-4,-36,-53,17,-60 -> -53, 17

9,-15,26,21,-34,29,-60 -> 21, 29

39,-16,26,8,55
-11,3,-9,15,5
17,6,-23,-12,15
-> -9, 55

-38,41,-71,60,14,-30,-49 -> 60, 60

9,-58,-61,23,31,-1,-58 -> 23, 31

58,-11,-36,-19,-24 -> -36, 58
---
[[ -4   2 -14  10 -37]
 [ 21 -52  66 -17  65]] → -37

[[ -4  -5 -44  55  17  -5]
 [  4  -8  20  48  -6 -30]] → -5

[[-66 -72  31 -27  33 -24]
 [ 16  -1 -49 -54 -26 -25]] → -24

[[  4  19 -33  37   1]
 [-23 -35  -1  59  49]] → 1

[[-11 -19   1 -24   7]
 [ -4 -65  21  49   5]] → 7

[[ 43  54  33 -14]
 [ 45  42  33   6]] → -14

[[ -6  25 -56 -22  28  21]
 [  2  47 -47  17  38  -8]] → 21
---
[[  0   1  -3   1   0 -64  39]
 [  1   0   1   0   0 -15  -8]
 [ -1   4  -3  10  -1 -59 -58]] result: -8

[[ 13  11  12 -22 -10 -18  10]
 [-30  48 -51 -36  70 -42  30]
 [-13   1 -16  47 -46  61   2]] result: 30

[[ 30 -28 -48  12 -42   3  20]
 [-15 -20  21  -1 -19  19  54]
 [  6 -10 -10  68  62  49  30]] result: 54

[[-51   3   2  29  29   9]
 [-14   2   1   6  12  10]
 [-21 -44 -23  58 -46  67]] result: 10

[[-48  33   4   4   2  10  15]
 [ -9  50  11 -22  22  16 -62]
 [ -2  55  -5   7  32  -8   7]] result: -62

[[ 7 18 27 38]
 [12 23 33 45]
 [37 47 57 66]] result: 45

[[-22  21   2   3   4   5  13]
 [ 40 -68   3  -6 -30   2 -10]
 [ 56  59 -19  11  60 -34   6]] result: -10

[[  3  18  -3 -10  -4]
 [ 19   1 -20   3  -4]
 [-56 -25  70 -13  -4]] result: -4
---
[ 63 -71  59 -67 -55] | -71

[[-69  10 -21  33  19  19]
 [-11 -22  -3 -22 -33 -61]] | 10

[[  0   4   0   1  19   1  -1]
 [ -1  -9   0  -3 -61   5   3]] | 4

[ -3 -60  56  31  -1  64   4] | -60

[72 46 56 10] | 46

[ 10  34 -21 -17 -19  68] | 34

[-11 -15   8 -23 -20  30  68] | -15

[ 39   5 -39  63  55 -25  -9] | 5

[-64  -8  21  16 -16] | -8

[-66 -32 -68  17  58] | -32
---
[[-68 -25  34  21 -18  15]
 [-57   7  -1  29   5 -12]] ans = 7

[[-46  73  11  25 -16  -4 -42]
 [ -9  39  22  26   5  25  -4]
 [ -6 -27  -2   0 -48   0   9]] ans = 39

[[-34 -16 -55  10]
 [-21  26   9 -28]
 [-52  72 -12 -32]] ans = 26

[[-55 -33 -33 -47  72  -7 -29]
 [ 18 -17 -45  19   7 -10 -10]
 [ -7 -43 -12 -51  15 -28 -25]] ans = -17

[[-71  16 -69  -7   0]
 [-38  -4  10  -7  41]] ans = -4

[[-26 -20  21 -13 -25 -13  20]
 [-55 -48  55   5 -59  56  51]] ans = -48

[[-22  28 -20 -42  31]
 [ 44  61  -2 -32 -21]
 [-13 -10  16 -17 -42]] ans = 61
---
[[37 26 53 94 79 27]
 [73 16 36 65 41  5]] >> 16

[[7416 3364 4037 1480 3554]
 [5899 6002 8345 8810 4800]] >> 6002

[[6 6 5 4 5]
 [1 6 4 8 1]] >> 6

[[5 6 5 5 8]
 [5 3 5 6 1]] >> 3

[[ 28 -17  -5  14  27   7  13]
 [ 13 -30   1  19   1  17  29]] >> -30

[[6328 3905 4193 3326 4815 8582]
 [3133 4528 5230 6148 5985 3848]] >> 4528

[[  0 -33 -31  11]
 [ 32   6 -42  -8]] >> 6

[[-191 -495 -532  937  197]
 [ 221 -231  129   97  -98]] >> -231

[[-15 -34 -32  -3]
 [ 19  37 -31 -31]] >> 37
---
[[269 642 187 550 896]
 [782 285 987 664 662]
 [557 764 560 654 685]] out 896

[[-25  -1 -12 -27]
 [ 25 -21 -40  -9]
 [-11  -3   1 -22]] out -27

[[46 22 49 94]
 [43 19 46 92]
 [54 30 80 96]] out 94

[[ -76  342 -188 -153]
 [-468  895  491  562]
 [ 372  334   76 -593]] out -153

[[6 4 2 4]
 [5 3 3 4]
 [5 7 3 4]] out 4

[[53 74 30 83]
 [33 57 48 74]
 [16 52 59 42]] out 83

[[3640 2034 2223 4475 2472]
 [7966 7408 8005 6249 8486]
 [7060 7636 5698 2237 3538]] out 2472
---
 30  -32  -40   20 ==> -32

6350  5143  3380  6072  2687  3930  9457 ==> 3380

6072  3328  6810  5604  5828  4071  5530
3170  5080  6061  4589  5133  6607  5962
6254  6053  4561  8479  4205  6776  5530
==> 3328

33  49   6  45  83 ==> 33

 51  174  200   19 ==> 51

-10    4  -23  -38
 26   -1   -3    0
==> -23
---
Input: [ 0.01 -0.02  0.03  0.00  0.05  0.13 -0.14]
Output: 0.05
Input: [ 0.11  0.03 -0.08 -0.05 -0.14  0.10]
Output: -0.05
Input: [ 1.46  0.82  1.83  0.80  1.80 -0.70 -1.09]
Output: 1.80
Input: [ 0.225  0.780 -1.634  1.537 -0.862]
Output: -1.634
Input: [  0.8 -13.9 -14.5  10.7   7.1  -7.0]
Output: 10.7
Input: [  1.31 -12.77  18.00 -19.63 -16.55 -18.89  14.84]
Output: -16.55
Input: [13.983 -9.441  5.942  2.907]
Output: -9.441
Input: [-148.450  -13.878    6.430  136.255  162.736]
Output: 6.430
Input: [ -3.52  -8.81  -3.98 -18.34  -5.91  11.70]
Output: -18.34
---
[  8 -29  -4  68] >> -4
[ 14  36  32  69  72 -71   9] >> 32
[ 56 -28  30 -31 -46] >> 30
[ 41 -64  12  74  -1] >> 12
[ 18  -8  55 -29] >> 55
[-20 -71   7  17] >> 7
---
 61  -23  -19  -27   -5  -35  -45 --> -19
  0   32   51   14   62   16  -14 --> 51
-27  -41   65   -1   29   -5  -65 --> 65
 23   -3   -8    5   53  -58   28 --> -8
-10   -5   28    0   24  -63   13 --> 28
 -2  -28  -56    2  -38   20   33 --> -56
  5   35   -2   26  -11  -47   57 --> -2
-12  -13   53  -26  -19  -15   41 --> 53
-19   16   39  -71   -5    0   22 --> 39
